Each row is followed by its class.
[  -5    8  -11    0  -12   19   11   18   32   -2   42    6   -5  -13
    0  -26   25  -26   -6  -12    0    9   39  -23  -30   14  -50   29
 -100   -2  -37   24    6   -4   32    3   17]  devi
[ 45  -6  17  -3 -14   8   6  10 -17  34 -16 -23 -35 -45 -28 -57 -23 -12
  -3  49 -44 -17 -30 -14 -25  68 -24  61 -28  -8  -9 -26 -38 -18 -30  15
 -12]  Vodo
[ -35  -15    3  -22  -23   -6   36  -43  -44   43  -24    4   -8    9
  111  -43   -8    2    4   -6    4  -26   39  -30  -29  -30  -39   53
   24  -24   32   83   23  -13 -109    9  -42]  Vaneb
[  8   6 -43  -7  -6   6  13  -5  36  31  33  24 -21  41  23  71  25  -3
  24  -3  21  39 -15 -38  -7  -7 -15  21  35 -44   5  -8 -20 -17 -19 -24
   8]  tobim
[-26 -33  72   5   1 -17  36 -20  -9 -24  -9 -14 -44 -62 -42  -7 -12  36
   3  34  34 -24 -15   1  -5 -25  37 -32  -4 -20 -12 -27   1 -44  -8  39
 -20]  ledok
[-37 -15 -48  -8  51 -13  61  31  10  48 -30  34  -3  -8  34  12 -13 -54
  -7 -32  67  26 -18   0 -24 -26   0  51   8 -73  60 -29   8 -67 -13  34
  21]  ledok
[-23  22   4  22 -48  10 -72 -19  -1  33 -16   8 -14   0 -22  24  34 -26
 -41  46 -57  29  30  14 -33  -3 -43  10  25 -66  38  74 -24 -10  18 -21
  -6]  Ker
[  8  -8 -84   1 -45  -2   3 -24  13  12   0  25 -33  61  69 -18  46  11
  34 -10   6  14  13  28 -28   8 -16 -16 -75 -64   8 -20  23  10  17 -16
  -9]  devi
[-15   6  17 -13   3 -36  42  57  44  -4 -15  32 -20 -48 -44 -16 -32 -71
  47 -11   7  12 -19  22  -1  19  48   9  12  48  55  36   5  36 -15   3
  -9]  Vez
[ 32   1  11  14   6 -14   6 -10  25   7  51 -36 -13 -39  60 -53  21  91
  12 -13 -16   5 -44  11  -4   9  20  27  21 -20 -67  80  16 -41  35  41
  51]  Ker
[ 23  27  24   5  26 -15 -50  16  13  32 -26 -10  26 -33 -42 -15 -65 -51
  15   0 -11  -7 -39   4  17   2 -24  64 -31  16   6 -22  17  18  -1 -35
 -24]  Vodo
[  1  -8 -31 -10  15  -3  26  47   4  23 -11   9  -5  41  10 -27 -31   1
  19 -37  56 -17  -9  16  -1  29   0   7 -41 -34 -35 -75  39 -24  34 -16
   2]  Vez
[  4  -6  47  28  35  -5 -52 -11  14  36  16  21   9  26 -25 -24 -30 -29
  17  40  23  -7 -42 -45 -23  21 -10   3  53  38   4  34  13   9  -7 -45
 -22]  lubub
[  3  21 -11 -12  18 -17  30 -21 -50 -18  21  44  -7 -58  15 -16 -27 -40
  12  44 -14   1 -12 -64 -20 -35   4 -31   3 -16  30   4  12  40  20  29
  24]  bepoz
[   6  -17 -114  -17  -10  -44   65  -62   22   10   30   24  -63    6
   41   27  -25  -63   55    5   -2    8   -9  -44  -10   -2  -20   96
  -84   36   36   33   35  -26  -44    8  -11]  devi
[ 11  42  -3  10 -29  19 -31  24 -16  28 -41 -16   0  28  17 -52 -28 -58
 -10 -16  40  17  24  26  49  69 -32  70  12 -14 -29  35  15   7  -4 -29
 -36]  lubub
[ 44  -2 -55   9 -12 -36   3  29  45  32  12  64 -37  52 -17  25  -1 -97
  66  32  -3   6  14  19  -1 -68 -39  20 -60  30  52 -22 -14   6 -15 -41
 -19]  tevaf
[ -4 -19  29 -24  58   7  20   7  -7  18 -62  24   3 -33   3 -24 -13 -27
 -18  18   3 -21 -68  11  40 -23 -16   9  30  18  35  14   5  -6 -38  17
 -51]  Vodo
[ 30 -29  58   1   0  35 -26 -10  49  22 -21 -19  17 -33  15 -41  -2   7
  -6 -15   4  18  -4 -13 -13  -6 -19  11  19  26  40  34 -27  -7 -29 -34
 -18]  ledok
[ 27 -38  -5   3  -9 -30  50  -7   1 -24  50  -5 -46 -38 -51  11   5 -29
  15  57  27  -5  -1   2  27   6  51  35  45  -3  38 -51   1 -41   0  30
 -11]  bepoz
[-25  18  62  64  27 -20 -33  19   4  21 -72  15  -4 -73  20 -46  51 -50
 -31  19 -30  -2 -33  34 -49 -13  30 -14  22  60  28  11  44 -27 -15   0
 -51]  Ker
[-16  25  87  18  40   0   9  37 -22  17 -29 -58  42 -91   1 -47  -2  13
 -51 -12  12 -15 -23  19  11  50  15  17  30  18 -38  39  57   1  -5 -22
 -20]  Vaneb
[ 33 -32  60  23  21  14 -10  19 -25  -7  15  -9  -3 -46  -3   1 -28  19
 -33  51  -4 -19   0 -29  13   7 -57 -33 -30  57 -45  20   3   2  -4  -9
 -34]  lubub
[-10   4  21  29 -13 -45  38  12  33  18  36  -7 -71   3   8 -26  13 -26
  11  11  19 -27 -22  16 -26  12  22 -16 -73  27 -38  41  72 -42  -8 -12
   6]  votis
[ -5  10 -17 -40  16  -7 100  23 -12 -31   3  79  -6 -38  43  -2 -17 -36
 -11  -3   3 -37  22 -41   0 -69 -27 -18 -56  29  13 -14  11  13 -37  59
  -8]  Vez
[ 17 -32  42   1  19  -5 -16  30  15  28  18  24   2  28  14 -24 -45 -15
   9  13  33   1 -32 -40 -42  32 -63  -5 -28  49   8 -14  53  10  16 -53
  -5]  lubub
[ 63 -18  70 -25  29 -11  28  53  70 -18  39  25  16 -59 -46  -2 -12  45
   0 -12  24  -7 -36  25  21  19 -22  76 -46   3 -28 -82  20 -25  57  35
  27]  ledok
[ 30 -30   0 -21   7  31  38   1  47   2   1  49  39  13  71  14  -1  43
  18 -14  -1  17  -3 -40 -40  50  -3  -6  58  44  50 -42  11  53 -57 -11
 -27]  lubub
[-20  25 -19  22  19 -43   4 -43  -5  42 -32  12  -9  30   0  41  -4 -58
  12   4 -28  17 -26  26  -2 -58 -11 -14 -16  23  15  68  40  16 -47 -47
 -25]  tevaf
[  -4   -8   44   32  -11   35  -52   50    1   32   37    2   -1   -2
    8    7  -13  -60  -29   44   28   23   45  -34  -55  -20 -103   21
   -1  -18   42   62   12  -40   23  -54  -11]  Ker
[  1  24 -74  43  10  18 -10  -3 -22  52 -58   7 -44  46  39 -25 -19 -95
  47  15  19  26 -19 -34   8 -22 -21 -12 -17 -45 -25  71 -13 -15 -31 -17
 -49]  Vodo
[-21  -6 -10 -32  -6  24  65  39  46  28 -35  31 -60 -25  17  -1  30 -66
 -16 -15  16   1  -4  -4  35 -46 -20   5  -9  39  41  50 -40 -42 -62   0
 -37]  tobim
[-12  20   7  16  11 -21 -11  27 -15  15  26   9  39  -6   0  13  38 -15
 -50  22 -33  15 -26   4 -20 -25 -21 -85  54  17  12  -5  -2 -10  15 -10
  46]  Ker
[-16  16  -8  -8  25   6  26 -37 -60   4 -43   2  14 -44  14 -11 -90  24
   3 -10  13 -24   8   7  -4  20  28  65 -12 -54  32  11  21 -17 -25  53
  -7]  ledok
[  0 -10 -24 -11  -4   6  31 -14  59   9  33  43  -5  -5  14  28   1  24
  26 -25 -18  26 -16  34  -7 -49 -28   0 -48 -25  13   6  -3   6 -10  20
   6]  devi
[ 23  10  36  44  62  22  15  -8 -13  26  26   8   0 -48  -5 -52 -67 -24
  48   9  10   3 -29 -62 -44  25  23  42  19  26 -43  21  25 -19  -3  19
  -1]  bepoz
[  1 -50  22  26   3 -20  -3 -10  26   9  64 -28 -34 -36  -5 -48  -1  21
  50  21  17  -3 -20  24 -27  -8  29  17  -3  11  19  55 -17 -29 -15  12
   6]  devi
[ 37  -7  14   6   3   4  21  -4 -16 -11  80 -64  -1 -66 -26 -36 -65  27
  28   7  10 -30  36 -68  16  10  13  25 -32  33 -86 -20  -6 -16  11   1
  22]  bepoz
[ -3 -27 -17  -2  -4 -40 -28  19 -62  35 -13  35 -64  50   1  -9 -13 -54
  21  42   6   6 -48  34   6  -4 -35   7  -2 -12  50   8 -19 -44  11  12
  16]  tobim
[ 39 -49  37 -13   4 -30 -12  50  22  15   0  28 -15 -19 -19 -61  16 -23
 -40  37 -20 -50 -19  21  13   7 -40 -10 -53  89  33 -16  -4  -5   6 -12
 -13]  lubub
[ -6  40  27  24  -3  20 -22   6 -32  30 -59 -15  26 -43   8 -37  19 -30
 -46  10   1   2  30 -12 -44  66  -2  31   7 -44   5 -15  -2   9 -21 -20
 -24]  ledok
[  3 -33 -24  30  41   1   1  14  -9  73 -15  -7 -34  -7  54 -47  -6   7
   4  18 -26 -15 -46   4 -64  51  19 -33 -12  17  12  33  -8 -34 -26 -13
  20]  votis
[ -3  10 -24 -42 -20 -19  41 -35  31  15 -29  17 -19   3  14  10 -32   1
  53 -20 -30   5 -13   7   3 -54  -2 -19 -37  33  14 -21   1  41 -41 -27
  -6]  tevaf
[  4 -57 -45  13  30  -9   8   0  10  59  -2 -14 -64   1  11 -37 -50 -19
  37  -5   8  -9  -8 -33 -45  31  -8  85 -70  -8  -9  81  -2 -64   7   2
   4]  Vez
[ -3  39 -17  19  16   7 -33 -20   2   5 -23  39  20 -25  70   6 -46 -38
  31 -10  -7  16   4 -46 -32 -37 -27  40 -11  23  31  35  54  13   6 -11
 -24]  Ker
[-43  40   4 -49   9 -10  44 -24   3  18 -22  17  26   3   8   7 -49 -27
  -2 -49  10   0  -7 -40  20  -1 -42  88  -8   2 -32 -20  57 -12 -22  10
   1]  Vaneb
[ 44 -11 -52   2   9 -17 -24 -24  52  54   2   5 -22   9  27 -25 -25 -84
  43   3  -9  17 -32 -49  -8 -35 -34 101 -21  14  56  44 -21 -21 -42 -24
 -10]  Vodo
[ -11   47  -52  -20  -37  -48   -3  -43  -26  -23    3   27  -57   46
   34  -12  -51 -102   57   26   40    8  -28  -27   42  -21    3   -9
  -11   27   37   27   51   16   10  -16   12]  votis
[ -4  10 -61  21 -10  15  33 -26   4   9  21  42 -33   4  36  42 -47 -35
  29  29  15   5  52 -73 -36  -8 -11  29 -30 -35  33  96  11  18 -41   2
 -36]  lubub
[-39 -15 -47  23  78   5  56  -6  15   4 -48  84  -1 -17 -13  55  -1 -59
  -6  -7 -17  18  -3 -21 -33 -29  29   1 -33  -8  65  85   7 -31  -7  78
  -6]  ledok
[ -6  -6  -8  -3  -5  25 -11 -12  49  74 -44  25 -26  30  13 -35  29 -40
 -17 -19 -26   5  -4 -10   7 -45 -69  50 -27 -20 -21  49 -31 -62 -25  -9
 -23]  Vaneb
[-29  11 -44 -20 -19  -9  41 -11  69  56  -9  33   9  17  44  -6   5  -1
  30 -74 -50  12  31 -28 -51 -24 -13  50 -55 -14  -6  36   2  -3 -45  16
  22]  Vaneb
[ -3  18 -54  -4  -8   0  36   0  35  33 -65  67 -70 -33  40 -10  40 -28
  -9  25 -48   4 -58   8  -3 -59 -21 -59 -33 -17  16  25  -9 -27   6   9
 -22]  Ker
[ -9  35 -47   6  12 -11 -25   7   6 -13  33 -11 -14  -6   8 -39  10 -75
  -6   4  82  10  18 -58  12 -43  12  32 -10 -77   6  56   7 -14  82 -11
  35]  Vez
[-14  -8  38 -38  17  -1  15 -20  20   3 -22  -9  -5 -35 -32 -25  -5 -23
 -58   3 -45 -32 -35  28  45  30   8  14   9 102  38  56   5 -20 -31   8
   5]  votis
[-30  -9 -46   3  49  14 -23 -30  -6  12  40   1  26 -11  63 -26  16  30
 -12  -4  26 -19   9 -53 -45 -48 -15 -22 -58 -58   4  53  18   6  45 -12
  27]  devi
[ -9   1 -49 -36  10  -8  14 -30 -39  28 -33 -25 -14 -14  68 -70 -20  37
 -26 -33  11 -10 -35  -3 -12  13  10  18 -24 -80   1  10  16 -14  35  11
  45]  Vez
[ -5  -9 -23 -39  13 -32  21   2  -1  36 -38 -14   3 -13  10 -21  37 -57
 -40   1 -21   8   2  14 -31  60 -13 112  -6  25  73 -19  20  -5 -13 -17
  16]  tevaf
[ 24  30 -23  -7   4 -15  14  29 -16  34  38 -19  -7 -29 -60  -1   4 -21
   2  79 -26 -41  26 -43 -39  80   4  17 -17  -5  -6  26 -21  49  -5 -66
   7]  tevaf
[ 23   4  10   5 -11 -44   3  28  41  13  -3  36 -62 -16  -4  62  32 -16
  46   4 -19  42 -36  25  14  29 -23  80 -41   0 -45  13  14  -2  12  13
 -16]  tobim
[  35    0   77  -21   -3   25   54   14    8   -6   25  -36  -24  -68
   15 -101  -29   67   -9  -11   52  -20  -51   25    3   41   30    3
   -4  -49  -21  -18   75   -7   51  -10    7]  bepoz
[ 65  -5   4  -2  12  -3  80  11  22  17  67 -38 -23 -68   2  -7  43  32
 -19  58  -1 -20  -6 -31 -26  37   9  56  21   1 -21 -26 -26 -23 -44  -7
  12]  tevaf
[-29   2  34 -16 -32 -45  24   0  19  11 -38  -8 -64 -42   2 -29 -23 -69
  14 -17   9  45 -48   7  -2 -38 -21 -11 -30  19   7  25  21   0  -5 -17
   2]  Vez
[-24 -25  56   7  37  23   9  18   4  15   2 -35 -44 -48  45 -93   4 -31
  -1   7  66   5 -37 -48 -33  25 -58   8 -69  32 -51  81  58 -29  32 -40
 -22]  devi
[ 11 -31  15  48  47  -8  -4  42   2  11   1  33 -28 -31   1   0  -5 -50
  30  31  29 -11  20 -22 -19 -30 -12  36 -28  14 -29  20 -10 -32  -7  23
 -45]  Vez
[ 28 -12 -14 -34 -20  39  36  -8  18   0  20  27 -11   9  26 -30 -46  -6
  -4 -13   9  15 -32  26   1 -17 -67 -13 -66   8  68 -12  22  -7   5 -15
   8]  devi
[ -5  10 -10 -39  54   5  71   7   8  10   4  57 -16 -51   7  35  -8 -34
 -19  15 -30  -8 -53 -60  -1  -3 -13   1   5  60  48  87  -8   9 -39  18
   8]  tobim
[-25 -36  24 -23  27 -12   3  13  12  26  22  35  -9  37  15  10 -31  -5
  37   5  21 -14 -17 -15 -15   1 -29   7  13  38 -12 -46   7 -26 -21   6
  12]  votis
[ 49   6 -71  50  28   2 -11 -22 -49  58  19   0  -2 -14 -14   8 -58 -37
  26  42 -36  13 -24 -23  -4 -16  11 -20  35 -20   3 -38 -57 -24 -26  -7
  14]  bepoz
[ 22   6  69   5 -14   8  48  38 -50  29  31 -30 -17 -55 -27 -71 -22 -36
 -36  45  -1 -12 -21 -39 -41  43 -38 -55   8  35 -37 -73   6 -15 -25 -32
  12]  bepoz
[ 22  -2 -31  27   3  -7  67 -15  29   1  50  33 -25   4  47  15 -14  12
  56  13  38 -10  17 -63 -21  -4  29  34  24   8 -41 -18   1 -15 -71  37
 -31]  lubub
[  5 -52 -59 -24  28  31   7 -31  22  12 -94  -3  30  23 106 -17   6  18
  13 -78 -10  14   2   4  55 -29  -5  24   1  59  24 -10  11 -27 -26  10
 -42]  Vaneb
[ 26 -13  49 -27 -16  -4  -5  58 -31  29  17   4  35  55  39 -48   9  -8
   6 -11   1  28  22  72  -4  15 -79  27  25   6  17   0 -10  21 -17  -5
  33]  tevaf
[ -6 -23 -55 -36   3 -12  39 -50 -53  59 -27  15 -48  -7  37  -6 -43 -12
  -3  21 -23  -1 -33 -22   2 -20 -44  15  -9 -55   8  -5  -2 -22 -27   0
  -1]  bepoz
[ 13  67  18  10 -11  -8  -9  -7   5 -34  24  34 -14  -2 -23  49 -22 -89
  30  -4  19  48   0 -17  61 -35 -23  85  14  33 -15  29   0 -10  -2  37
  -2]  tobim
